Here is a tiny trained network, its code and every weight. The questions are about switching its units off for an input and a target symbol, where a switched-off unit gives its printed mean instead of its output.

import numpy as np


def w(rows, s, z=0):
    codes = np.array(rows[::2]) - 128.0
    scale = np.full(codes.shape[1], s)
    scale[-1] = z or s
    return codes * scale


def f(y):
    return y / 2 * (1 + np.tanh(0.7978845608 * (y + 0.044715 * y**3)))


def softmax(a):
    e = np.exp(a - a.max(-1, keepdims=True))
    return e / e.sum(-1, keepdims=True)


def log_softmax(a):
    a = a - a.max(-1, keepdims=True)
    return a - np.log(np.exp(a).sum(-1, keepdims=True))


def net(x, mask):
    ids = ['αγδεζηλμξπτφψω'.index(c) for c in x.split()]
    T = len(ids)
    res = E[ids] + P[:T]
    u = 0
    for l in range(2):
        q, k, v = (res @ M[l].T for M in (Q, K, V))
        z = softmax(np.where(np.tri(T) > 0, q @ k.T / 2**0.5, -1e9)) @ v
        res = res + np.where(mask[u], z, O[l][:, -1]) @ O[l][:, :-1]
        u += 1
        y = f(res @ A[l][:, :-1].T + A[l][:, -1])
        res = res + np.where(mask[u : u + 8], y, B[l][:, -1]) @ B[l][:, :-1]
        u += 8
    return log_softmax(res[-1] @ U[:, :-1].T + U[:, -1])


Q, K, V, O, A, B = {}, {}, {}, {}, {}, {}
E = w([
[77,22,98,90,113,144,180,133],'α',
[249,193,109,146,167,155,136,100],'γ',
[159,201,112,75,132,119,151,180],'δ',
[134,138,134,69,50,137,79,134],'ε',
[81,142,255,191,243,141,248,87],'ζ',
[102,189,103,84,149,151,116,161],'η',
[129,183,112,77,151,137,139,186],'λ',
[102,127,110,72,91,163,90,109],'μ',
[143,189,50,127,209,139,201,178],'ξ',
[91,122,137,66,86,176,101,128],'π',
[98,132,104,76,105,158,102,120],'τ',
[144,12,132,156,70,113,75,114],'φ',
[131,198,126,77,122,145,128,171],'ψ',
[121,172,137,62,76,134,133,174],'ω',
],0.0077)
P = w([
[89,116,76,131,156,254,89,236],'0',
[108,146,97,137,87,152,167,122],'1',
[104,148,110,121,97,142,153,118],'2',
[123,137,122,109,106,128,151,115],'3',
[135,134,132,99,115,127,149,111],'4',
[138,131,139,93,122,124,144,104],'5',
[148,123,144,87,130,119,146,104],'6',
[160,121,149,82,132,118,144,101],'7',
[165,119,153,77,140,117,137,97],'8',
[171,112,156,73,145,112,137,101],'9',
[179,112,163,74,144,112,139,98],'10',
[180,107,167,70,149,112,137,97],'11',
[182,107,174,64,157,112,130,91],'12',
[188,104,173,66,158,112,131,94],'13',
],0.0062)
Q[0] = w([
[87,75,131,99,112,142,93,83],'L0H1',
[116,62,149,251,205,136,191,89],'L0H1',
],0.023)
K[0] = w([
[128,74,111,92,62,153,131,87],'L0H1',
[116,16,45,122,249,202,74,187],'L0H1',
],0.019)
V[0] = w([
[147,253,163,158,212,131,167,139],'L0H1',
[32,122,64,74,168,113,239,144],'L0H1',
],0.012)
O[0] = w([
[69,62,84,124,127,162,118,2,254],'L0H1',
[187,160,181,122,19,149,132,69,99],'L0H1',
],0.0066,8.6e-05)
A[0] = w([
[88,181,151,79,117,131,111,138,255],'L0N1',
[65,67,64,91,133,152,163,185,161],'L0N2',
[159,85,130,114,79,63,105,167,189],'L0N3',
[86,5,167,162,60,121,92,116,150],'L0N4',
[131,54,119,153,52,89,56,80,139],'L0N5',
[53,54,126,150,145,135,128,134,86],'L0N6',
[95,103,101,101,110,153,130,60,145],'L0N7',
[179,71,76,182,194,93,89,111,109],'L0N8',
],0.014,0.0043)
B[0] = w([
[134,105,95,88,190,125,138,115,247],'L0N1',
[78,213,98,113,127,147,134,96,168],'L0N2',
[189,89,152,101,105,129,149,83,254],'L0N3',
[130,165,65,122,168,131,116,126,142],'L0N4',
[3,193,96,109,170,133,161,151,143],'L0N5',
[98,78,132,130,119,148,85,116,99],'L0N6',
[214,83,160,98,123,110,139,158,229],'L0N7',
[146,115,161,73,77,111,168,130,200],'L0N8',
],0.016,0.0038)
Q[1] = w([
[117,122,69,173,87,156,90,139],'L1H1',
[55,6,171,64,125,78,132,156],'L1H1',
],0.022)
K[1] = w([
[158,144,32,111,68,98,108,129],'L1H1',
[158,65,140,171,213,5,145,66],'L1H1',
],0.024)
V[1] = w([
[55,31,179,153,92,150,91,5],'L1H1',
[29,131,207,175,155,64,189,156],'L1H1',
],0.015)
O[1] = w([
[184,75,86,146,136,2,139,209,68],'L1H1',
[130,41,105,135,64,182,187,201,3],'L1H1',
],0.0092,0.016)
A[1] = w([
[121,158,144,131,128,66,102,153,105],'L1N1',
[105,89,119,174,96,71,87,157,35],'L1N2',
[36,248,51,173,105,138,122,115,134],'L1N3',
[110,120,117,80,178,186,119,157,187],'L1N4',
[5,227,51,174,151,158,96,152,56],'L1N5',
[173,102,87,167,138,103,154,127,146],'L1N6',
[105,92,95,152,91,130,140,180,89],'L1N7',
[74,104,162,162,86,161,65,128,2],'L1N8',
],0.015,0.005)
B[1] = w([
[99,111,109,166,143,213,136,114,161],'L1N1',
[141,200,110,77,104,222,196,119,148],'L1N2',
[61,93,88,196,165,104,140,185,244],'L1N3',
[109,152,107,162,128,113,142,80,220],'L1N4',
[194,125,172,62,92,146,119,108,191],'L1N5',
[88,169,141,136,100,55,120,147,150],'L1N6',
[172,76,153,111,220,176,37,158,143],'L1N7',
[112,146,156,82,85,93,5,192,134],'L1N8',
],0.018,0.011)
U = w([
[146,90,116,140,157,195,125,134,55],'α',
[197,191,200,20,183,125,116,59,254],'γ',
[89,142,147,124,95,156,77,131,56],'δ',
[23,179,61,182,241,92,96,114,196],'ε',
[134,111,102,172,66,169,252,92,167],'ζ',
[136,101,128,147,153,174,133,138,73],'η',
[117,184,112,88,151,140,140,187,47],'λ',
[139,86,156,120,189,86,30,174,33],'μ',
[128,140,121,138,96,55,123,147,118],'ξ',
[129,125,148,120,139,60,93,159,56],'π',
[146,95,123,146,144,166,135,135,83],'τ',
[126,125,125,143,109,76,131,144,107],'φ',
[126,119,133,125,123,78,122,144,84],'ψ',
[139,92,123,130,156,153,104,142,72],'ω',
],0.0045,0.0037)

Each question gives the input, a string of symbols that net reads in full, and the target symbol t.
The units are the heads (2 rows each of Q, K, V and O) and the neurons (one row each of A and B). Each row of codes is followed by its name. A weight is (code - 128) times the scale printed after its matrix; where a second scale follows, it is the last column's (O, A, B and U).
mask holds one flag per unit, layer by layer, with each layer's heads first. A switched-off unit (its flag False) gives its mean, the last column of its rows in O or B, instead of its output. The means were averaged over made-up inputs and are rounded, as every weight is.
A unit's drop is (log p(t) with every unit on - log p(t) with that unit switched off) / (log p(t) with every unit on - log p(t) with every unit switched off).
The circuit of an input: a set's keep is (log p(t) with only the set's units on - log p(t) with every unit switched off) / (log p(t) with every unit on - log p(t) with every unit switched off). Starting from the 12 units with the biggest drops (on a tie, the unit counted first), units are removed one at a time, each time the one whose removal leaves the highest keep (on an exact tie, the one counted first), for as long as the keep stays at least 0.8.
circuit, biggest first: the units of the circuit, biggest drop first
k most important neurons: the k neurons with the biggest drops, biggest first
top k neurons in layer l: the k neurons of layer l with the biggest drops, biggest first
input γ γ γ δ ε μ ζ α γ ξ ω γ, target λ: top 2 neurons in layer 1	L1N2, L1N6
input δ γ γ φ γ φ ζ φ φ γ α γ, target ξ: circuit, biggest first	L1H1, L0H1, L1N6
input γ ξ ψ γ γ φ ω γ γ α γ λ, target ε: 2 most important neurons	L0N2, L0N3
input π γ γ γ ξ γ ω ω ξ, target γ: 4 most important neurons	L0N7, L0N4, L1N3, L0N5
input γ η α γ δ α γ ζ ξ π γ δ, target λ: top neuron in layer 1	L1N2
input ω ξ ε γ φ π ξ, target γ: 3 most important neurons	L0N7, L1N3, L0N2
input φ γ γ π γ η γ α, target ε: circuit, biggest first	L0N2, L1N3
input φ γ γ γ γ φ ζ γ γ λ π ε λ τ, target δ: circuit, biggest first	L0H1, L1N8, L1H1
input ζ δ η γ γ ξ φ γ ε γ γ ω γ λ, target ε: 4 most important neurons	L1N1, L0N4, L0N7, L1N5
input ζ γ ψ, target ε: 3 most important neurons	L1N1, L0N4, L0N7
input δ φ π ε ζ φ γ ω ω δ γ γ γ, target ξ: 2 most important neurons	L1N6, L0N7
input φ γ α γ ξ η δ μ ζ φ γ γ η φ, target δ: circuit, biggest first	L0H1, L1N8, L1H1
input α π ζ δ φ, target ζ: circuit, biggest first	L0N3, L1H1
input ω ω γ γ φ, target ε: 3 most important neurons	L0N7, L0N5, L1N3
input φ γ ξ ζ φ ξ, target δ: circuit, biggest first	L1N8, L1H1, L0H1
input α γ ζ ξ φ γ μ γ, target ζ: circuit, biggest first	L1H1, L0H1, L0N7
input γ ζ φ α, target λ: top neuron in layer 1	L1N2
input ω γ λ φ φ ξ ψ λ π, target ε: top 3 neurons in layer 1	L1N3, L1N4, L1N2
input ξ φ τ λ α φ γ φ γ ψ, target ε: top 2 neurons in layer 0	L0N3, L0N2
input α γ γ δ ξ ψ α ω γ φ φ γ φ τ, target ε: top 4 neurons in layer 0	L0N4, L0N3, L0N8, L0N2
input γ φ δ α μ ε η α, target γ: 3 most important neurons	L0N3, L1N3, L0N5
